[[ 15  61 -18  33  39   6  26 -11  38 -32   4  50]
 [ -6 -53 -34 -23 -51  -4 -20  27 -30  27 -14 -61]
 [-11 -72  11 -27 -54   1 -31  22 -32  23  -1 -58]
 [  4  41 -21  -1  25  22  22 -72  22  23  33  48]
 [-28 -15  38 -24 -25   4 -17 -14 -23  52  -2 -24]
 [ 17  21 -27  40  12 -19  21  50  21 -68 -27  14]
 [ -4  38  39   9  35  24  16 -44  21  -7  28  39]
 [ -4 -45 -15 -26 -38  -2 -21   2 -32  49  -3 -42]]
->
[[ 50   4 -32  38 -11  26   6  39  33 -18  61  15]
 [-61 -14  27 -30  27 -20  -4 -51 -23 -34 -53  -6]
 [-58  -1  23 -32  22 -31   1 -54 -27  11 -72 -11]
 [ 48  33  23  22 -72  22  22  25  -1 -21  41   4]
 [-24  -2  52 -23 -14 -17   4 -25 -24  38 -15 -28]
 [ 14 -27 -68  21  50  21 -19  12  40 -27  21  17]
 [ 39  28  -7  21 -44  16  24  35   9  39  38  -4]
 [-42  -3  49 -32   2 -21  -2 -38 -26 -15 -45  -4]]

[[ 14  23   5  57   2  12  12  19   9  16   2  32  -8   7]
 [ -9  15 -35 -62 -24 -12 -11  -9  15  32  40  18  -9   0]]
->
[[  7  -8  32   2  16   9  19  12  12   2  57   5  23  14]
 [  0  -9  18  40  32  15  -9 -11 -12 -24 -62 -35  15  -9]]

[[ 38   7   8 -24  -3 -37]
 [-20 -25  -8  45 -22  32]
 [ 45  -5   3 -13   9 -53]
 [  8 -13  -6   2   5   6]
 [-32  23  10   2   9  40]
 [ 10 -28 -40 -20 -33 -40]
 [ -9  16  28  -5  31  46]
 [ 10 -17   3  24 -32  15]
 [ -2  20 -20  -8 -20 -31]
 [ 39  33  41 -25   4 -21]
 [ 11 -45 -27  35 -35  35]]
->
[[-37  -3 -24   8   7  38]
 [ 32 -22  45  -8 -25 -20]
 [-53   9 -13   3  -5  45]
 [  6   5   2  -6 -13   8]
 [ 40   9   2  10  23 -32]
 [-40 -33 -20 -40 -28  10]
 [ 46  31  -5  28  16  -9]
 [ 15 -32  24   3 -17  10]
 [-31 -20  -8 -20  20  -2]
 [-21   4 -25  41  33  39]
 [ 35 -35  35 -27 -45  11]]

[[ 45 -62 -25  33  17  15  62 -12   1 -23]
 [-34   4 -27  18 -34  64  12  23   2  60]
 [ 15 -63  41  56 -43 -50 -58  56  -2  50]
 [ 63  62 -53  10  25 -24 -13 -44   6 -64]]
->
[[-23   1 -12  62  15  17  33 -25 -62  45]
 [ 60   2  23  12  64 -34  18 -27   4 -34]
 [ 50  -2  56 -58 -50 -43  56  41 -63  15]
 [-64   6 -44 -13 -24  25  10 -53  62  63]]

[[ -7  -7   6  -5  -5  -8   2   5   4 -11 -12  -9]
 [ 10  -7 -36 -12  10   6 -36 -16 -13   2  33  20]
 [-44 -34 -13 -41 -24 -66 -55  42  17 -19 -19 -42]
 [ -6  19  36  24  -8   1  37  19  12   7 -26 -12]
 [  0 -10 -25 -16  17  13   4 -41 -37 -20   4  14]
 [ 11 -20  -5 -17  25   7  -9  11  -4 -21  17  17]
 [ -7  -2  29   6 -26 -25 -10  49  45   4 -14 -26]
 [  1  -4   0  -6   2  -3   1   0   4   4   3  -1]]
->
[[ -9 -12 -11   4   5   2  -8  -5  -5   6  -7  -7]
 [ 20  33   2 -13 -16 -36   6  10 -12 -36  -7  10]
 [-42 -19 -19  17  42 -55 -66 -24 -41 -13 -34 -44]
 [-12 -26   7  12  19  37   1  -8  24  36  19  -6]
 [ 14   4 -20 -37 -41   4  13  17 -16 -25 -10   0]
 [ 17  17 -21  -4  11  -9   7  25 -17  -5 -20  11]
 [-26 -14   4  45  49 -10 -25 -26   6  29  -2  -7]
 [ -1   3   4   4   0   1  -3   2  -6   0  -4   1]]

[[ 16  26]
 [  4   4]
 [-13 -44]
 [-35 -43]
 [-21 -12]
 [ 43  13]
 [ 71  59]
 [-64 -46]
 [ 37  19]
 [-58  60]
 [ 26 -18]]
->
[[ 26  16]
 [  4   4]
 [-44 -13]
 [-43 -35]
 [-12 -21]
 [ 13  43]
 [ 59  71]
 [-46 -64]
 [ 19  37]
 [ 60 -58]
 [-18  26]]

[[ -6 -34  31]
 [ 13 -31  22]
 [-36 -40 -38]
 [ 42 -13   7]
 [ 18  30  -9]
 [ 73  14 -27]
 [ -2 -43  40]
 [ 63  19 -50]
 [ 30 -15  44]]
->
[[ 31 -34  -6]
 [ 22 -31  13]
 [-38 -40 -36]
 [  7 -13  42]
 [ -9  30  18]
 [-27  14  73]
 [ 40 -43  -2]
 [-50  19  63]
 [ 44 -15  30]]

[[-52  45 -16]
 [-14 -34   5]
 [ 24   9  11]
 [ 31  10 -40]
 [-37   1  14]
 [ 27  34  -1]]
->
[[-16  45 -52]
 [  5 -34 -14]
 [ 11   9  24]
 [-40  10  31]
 [ 14   1 -37]
 [ -1  34  27]]
---
[[ 17  51  -6  57]
 [-28   4 -47 -37]
 [ 38 -15  14  12]
 [ 20 -24  13 -20]]
->
[ 17   4  14 -20]

[[-51 -48  -2 -15]
 [ 48  45  -7 -20]
 [-12 -65  36   4]]
->
[-51  45  36]

[[-15 -10   0 -30 -10]
 [-14   2   0 -23   2]
 [ -2  -5 -54 -32  -5]
 [ -3  -1 -33 -27  -1]]
->
[-15   2 -54 -27]

[[-69 -66  51]
 [-60   3 -33]
 [ 15 -13  15]]
->
[-69   3  15]

[[ 18 -12 -24]
 [ 63   9 -20]]
->
[18  9]

[[ -2  -9 -61 -24]
 [ 29   8 -35 -42]
 [ 15   2 -52 -35]]
->
[ -2   8 -52]
